Below is a small trained network, with its code and all its weights. Each question gives an input and a target symbol and asks what happens when units are switched off, that is, made to give their printed mean instead of their output.

import numpy as np


def w(rows, s, z=0):
    codes = np.array(rows[::2]) - 128.0
    scale = np.full(codes.shape[1], s)
    scale[-1] = z or s
    return codes * scale


def norm(h):
    return h / np.sqrt((h * h).mean(-1, keepdims=True) + 1e-5)


def f(y):
    return np.maximum(y, 0)


def softmax(a):
    e = np.exp(a - a.max(-1, keepdims=True))
    return e / e.sum(-1, keepdims=True)


def log_softmax(a):
    a = a - a.max(-1, keepdims=True)
    return a - np.log(np.exp(a).sum(-1, keepdims=True))


def net(x, mask):
    ids = ['αδζηθλμξπστψω'.index(c) for c in x.split()]
    T = len(ids)
    res = E[ids] + P[:T]
    q, k, v = (norm(res) @ M[0].T for M in (Q, K, V))
    z = softmax(np.where(np.tri(T) > 0, q @ k.T / 2**0.5, -1e9)) @ v
    res = res + np.where(mask[0], z, O[0][:, -1]) @ O[0][:, :-1]
    y = f(norm(res) @ A[0][:, :-1].T + A[0][:, -1])
    res = res + np.where(mask[1:9], y, B[0][:, -1]) @ B[0][:, :-1]
    return log_softmax(norm(res)[-1] @ U[:, :-1].T + U[:, -1])


Q, K, V, O, A, B = {}, {}, {}, {}, {}, {}
E = w([
[48,70,137,103,123,157],'α',
[72,79,190,116,136,141],'δ',
[76,72,178,99,145,127],'ζ',
[51,67,189,104,141,144],'η',
[66,64,127,64,111,136],'θ',
[102,84,136,95,94,121],'λ',
[98,86,159,117,122,151],'μ',
[55,25,95,116,91,152],'ξ',
[143,173,14,53,177,136],'π',
[79,154,116,117,192,188],'σ',
[211,126,89,99,115,120],'τ',
[147,94,118,1,152,133],'ψ',
[155,159,64,165,163,188],'ω',
],0.0043)
P = w([
[163,170,138,151,140,112],'0',
[100,134,119,88,5,215],'1',
[86,1,99,139,198,78],'2',
[107,115,102,107,27,212],'3',
[125,35,171,158,243,118],'4',
[129,131,117,101,52,213],'5',
[120,21,96,129,205,129],'6',
[141,113,107,114,71,201],'7',
[144,44,142,141,220,136],'8',
[112,127,113,109,46,214],'9',
],0.0073)
Q[0] = w([
[66,27,58,82,191,163],'head 0',
[156,60,166,185,255,87],'head 0',
],0.0092)
K[0] = w([
[226,121,144,107,175,227],'head 0',
[151,1,54,128,150,219],'head 0',
],0.0089)
V[0] = w([
[78,117,171,1,134,117],'head 0',
[46,134,118,171,158,195],'head 0',
],0.009)
O[0] = w([
[159,152,221,11,122,176,27],'head 0',
[60,201,57,77,75,109,251],'head 0',
],0.011,0.0014)
A[0] = w([
[140,141,107,168,136,37,49],'neuron 0',
[82,116,156,128,133,60,146],'neuron 1',
[119,126,107,231,122,70,3],'neuron 2',
[115,223,148,81,84,73,164],'neuron 3',
[86,179,126,112,12,140,12],'neuron 4',
[117,156,194,101,123,162,112],'neuron 5',
[92,142,78,173,124,84,126],'neuron 6',
[126,177,142,199,101,35,80],'neuron 7',
],0.011,0.0044)
B[0] = w([
[106,114,63,142,163,178,163],'neuron 0',
[147,150,82,150,132,151,189],'neuron 1',
[127,178,160,56,77,78,228],'neuron 2',
[79,141,202,201,120,132,208],'neuron 3',
[183,152,98,126,183,114,227],'neuron 4',
[150,107,89,129,95,109,221],'neuron 5',
[144,112,162,126,140,79,254],'neuron 6',
[119,82,123,118,131,246,170],'neuron 7',
],0.013,0.0045)
U = w([
[157,192,161,123,82,145,129],'α',
[158,80,169,165,117,81,180],'δ',
[130,110,94,86,48,176,55],'ζ',
[172,129,215,54,174,113,150],'η',
[45,198,131,127,154,155,169],'θ',
[114,96,116,192,76,206,116],'λ',
[145,63,154,176,251,151,119],'μ',
[94,125,43,132,26,117,1],'ξ',
[166,111,181,118,133,134,144],'π',
[123,132,68,172,189,31,117],'σ',
[199,162,64,69,176,149,122],'τ',
[146,184,179,99,126,133,219],'ψ',
[133,142,178,107,51,42,124],'ω',
],0.013,0.0046)

Each question gives the input, a string of symbols that net reads in full, and the target symbol t.
The units are the heads (2 rows each of Q, K, V and O) and the neurons (one row each of A and B). Each row of codes is followed by its name. A weight is (code - 128) times the scale printed after its matrix; where a second scale follows, it is the last column's (O, A, B and U).
mask holds one flag per unit, heads first, then neurons. A switched-off unit (its flag False) gives its mean, the last column of its rows in O or B, instead of its output. The means were averaged over made-up inputs and are rounded, as every weight is.
A unit's drop is (log p(t) with every unit on - log p(t) with that unit switched off) / (log p(t) with every unit on - log p(t) with every unit switched off).
The circuit of an input: a set's keep is (log p(t) with only the set's units on - log p(t) with every unit switched off) / (log p(t) with every unit on - log p(t) with every unit switched off). Starting from all 9 units, units are removed one at a time, each time the one whose removal leaves the highest keep (on an exact tie, the one counted first), for as long as the keep stays at least 0.8.
units of the circuit, in order: the units of the circuit, biggest drop first
unit that matters most: the unit with the biggest drop
top k neurons: the k neurons with the biggest drops, biggest first
input σ π π μ π α σ θ, target σ: units of the circuit, in order : head 0; neuron 4
input τ δ μ α ζ π π ω, target δ: units of the circuit, in order : head 0; neuron 2
input π ζ ω σ σ δ σ δ, target λ: top 2 neurons : neuron 2; neuron 6
input η δ δ μ δ α μ λ, target α: units of the circuit, in order : head 0; neuron 3; neuron 4; neuron 5
input λ η π ω σ, target σ: units of the circuit, in order : head 0
input π ζ δ μ δ λ λ σ, target λ: units of the circuit, in order : head 0; neuron 4
input η τ δ, target μ: top 2 neurons : neuron 2; neuron 1
input ξ π π, target τ: top 3 neurons : neuron 3; neuron 6; neuron 2
input σ α δ σ δ δ ω μ δ, target σ: top 3 neurons : neuron 6; neuron 1; neuron 0
input ζ λ η π δ δ μ, target ζ: units of the circuit, in order : head 0; neuron 6
input π δ π δ π δ ω τ δ ξ, target λ: top 2 neurons : neuron 2; neuron 6
input η θ σ τ μ μ, target α: top 3 neurons : neuron 3; neuron 4; neuron 5
input λ σ τ, target μ: units of the circuit, in order : neuron 2; head 0
input δ μ π ζ, target τ: unit that matters most : neuron 4
input σ ξ δ δ σ π π τ, target σ: units of the circuit, in order : head 0; neuron 4; neuron 6
input η π μ ζ ξ δ λ τ, target α: top 2 neurons : neuron 3; neuron 6
input μ σ η δ ω η τ μ, target ω: units of the circuit, in order : head 0; neuron 2
input σ ω δ δ ω, target σ: top 2 neurons : neuron 6; neuron 0
input π σ δ θ π, target τ: units of the circuit, in order : head 0; neuron 6
input σ π μ σ, target σ: top 2 neurons : neuron 4; neuron 6
